Below is a small trained network, with its code and all its weights. Each question gives an input and a class and asks what happens when units are switched off, that is, made to give their printed mean instead of their output.

import numpy as np


def w(rows, s, z=0):
    codes = np.array(rows[::2]) - 128.0
    scale = np.full(codes.shape[1], s)
    scale[-1] = z or s
    return codes * scale


def f(y):
    return y / 2 * (1 + np.tanh(0.7978845608 * (y + 0.044715 * y**3)))


def log_softmax(a):
    a = a - a.max(-1, keepdims=True)
    return a - np.log(np.exp(a).sum(-1, keepdims=True))


def net(x, mask):
    res = np.array(x, float).reshape(1, 6) / 4 @ E
    y = f(res @ A[0][:, :-1].T + A[0][:, -1])
    res = res + np.where(mask, y, B[0][:, -1]) @ B[0][:, :-1]
    return log_softmax(res[-1] @ U[:, :-1].T + U[:, -1])


A, B = {}, {}
E = w([
[129,126,125,128,126,128],'x0',
[200,148,157,173,23,99],'x1',
[209,171,57,219,250,112],'x2',
[45,175,220,218,142,145],'x3',
[138,110,196,107,183,1],'x4',
[129,127,128,128,124,128],'x5',
],0.0069)
A[0] = w([
[200,162,159,166,59,106,89],'n1',
[117,111,126,100,147,33,100],'n2',
[252,40,59,70,163,120,49],'n3',
[174,100,74,57,82,107,114],'n4',
[119,160,157,100,149,66,79],'n5',
[227,147,72,186,181,89,132],'n6',
[152,121,90,184,166,116,49],'n7',
[79,93,140,81,62,83,195],'n8',
[94,153,206,212,137,148,81],'n9',
[146,83,169,149,151,69,97],'n10',
[106,124,107,111,75,234,121],'n11',
[125,90,154,149,136,67,245],'n12',
[124,80,175,81,83,142,59],'n13',
[68,81,83,118,192,141,92],'n14',
[199,134,116,154,55,82,85],'n15',
[78,69,104,71,212,149,88],'n16',
[148,129,100,198,154,115,179],'n17',
[154,167,110,135,124,205,101],'n18',
[121,140,156,93,123,54,105],'n19',
[53,131,140,59,78,139,47],'n20',
],0.012,0.011)
B[0] = w([
[137,61,186,87,107,202,173],'n1',
[174,134,83,174,125,186,164],'n2',
[119,216,151,147,108,151,218],'n3',
[91,224,132,129,133,140,203],'n4',
[200,146,100,177,178,204,141],'n5',
[139,106,157,174,100,69,247],'n6',
[212,133,190,130,237,81,144],'n7',
[141,128,140,161,94,72,239],'n8',
[134,252,148,95,120,169,185],'n9',
[180,130,100,119,157,178,155],'n10',
[157,120,76,201,126,127,198],'n11',
[110,120,67,149,72,134,255],'n12',
[180,126,186,182,209,61,153],'n13',
[142,91,185,109,79,154,162],'n14',
[134,87,197,88,95,194,171],'n15',
[129,93,200,110,65,177,176],'n16',
[118,117,148,139,83,89,211],'n17',
[175,92,52,165,161,126,159],'n18',
[172,128,87,188,149,144,159],'n19',
[207,154,174,161,160,95,163],'n20',
],0.013,0.0097)
U = w([
[135,220,155,124,147,171,80],'0',
[183,91,173,142,170,62,64],'1',
[201,86,54,160,151,191,61],'2',
[149,50,198,95,116,207,96],'3',
[115,106,102,137,99,116,232],'4',
[119,108,109,137,105,120,239],'5',
[80,80,80,84,118,87,95],'6',
[84,54,84,10,252,74,8],'7',
],0.014)

Each question gives the input, the list of numbers given to net, and the class t.
The units are the neurons (one row each of A and B). Each row of codes is followed by its name. A weight is (code - 128) times the scale printed after its matrix; where a second scale follows, it is the last column's (A, B and U).
mask holds one flag per neuron, in row order. A switched-off neuron (its flag False) gives its mean, the last column of its row in B, instead of its output. The means were averaged over made-up inputs and are rounded, as every weight is.
A unit's drop is (log p(t) with every unit on - log p(t) with that unit switched off) / (log p(t) with every unit on - log p(t) with every unit switched off).
The circuit of an input: a set's keep is (log p(t) with only the set's units on - log p(t) with every unit switched off) / (log p(t) with every unit on - log p(t) with every unit switched off). Starting from the 12 units with the biggest drops (on a tie, the unit counted first), units are removed one at a time, each time the one whose removal leaves the highest keep (on an exact tie, the one counted first), for as long as the keep stays at least 0.8.
circuit, biggest first: the units of the circuit, biggest drop first
k most important neurons: the k neurons with the biggest drops, biggest first
drop when u is switched off: that unit's drop, to one decimal
input [-1,-4,4,-5,1,-2], class 0: 4 most important neurons	n3, n8, n11, n18
input [5,1,3,-7,-3,4], class 0: circuit, biggest first	n3
input [1,0,8,1,-7,-1], class 1: circuit, biggest first	n6, n7
input [6,8,-7,-5,1,3], class 3: 2 most important neurons	n15, n1
input [3,-8,-2,-7,0,-2], class 3: 3 most important neurons	n16, n14, n9
input [-6,5,-8,5,2,0], class 1: 2 most important neurons	n13, n20
input [3,-7,-8,-3,-6,3], class 1: circuit, biggest first	n20, n13
input [6,-6,-6,0,5,1], class 1: 3 most important neurons	n20, n8, n13
input [-7,8,-4,7,-8,-1], class 2: 2 most important neurons	n11, n18
input [0,7,-7,7,-7,6], class 0: 2 most important neurons	n9, n6
input [1,3,6,-2,8,-5], class 2: 4 most important neurons	n2, n10, n12, n5
input [3,6,-4,8,8,-2], class 0: 2 most important neurons	n9, n11
input [-8,-3,-3,-8,-7,-2], class 0: 2 most important neurons	n4, n3
input [-4,-3,1,6,5,2], class 0: circuit, biggest first	n9
input [-8,-5,-8,7,5,-2], class 1: 2 most important neurons	n8, n20
input [-4,5,-6,-1,4,0], class 1: 2 most important neurons	n13, n8
input [2,0,5,-3,6,6], class 2: 3 most important neurons	n2, n10, n8
input [-7,3,-6,7,6,-5], class 0: 2 most important neurons	n9, n6
input [5,-5,7,-6,-4,-1], class 1: drop when n10 is switched off	0.0
input [4,0,-7,-7,-3,0], class 0: circuit, biggest first	n4
input [6,-8,-5,2,2,5], class 3: drop when n16 is switched off	0.7
input [-6,5,-1,7,8,-7], class 2: drop when n3 is switched off	0.2
input [5,-2,6,4,8,-4], class 2: drop when n2 is switched off	0.2
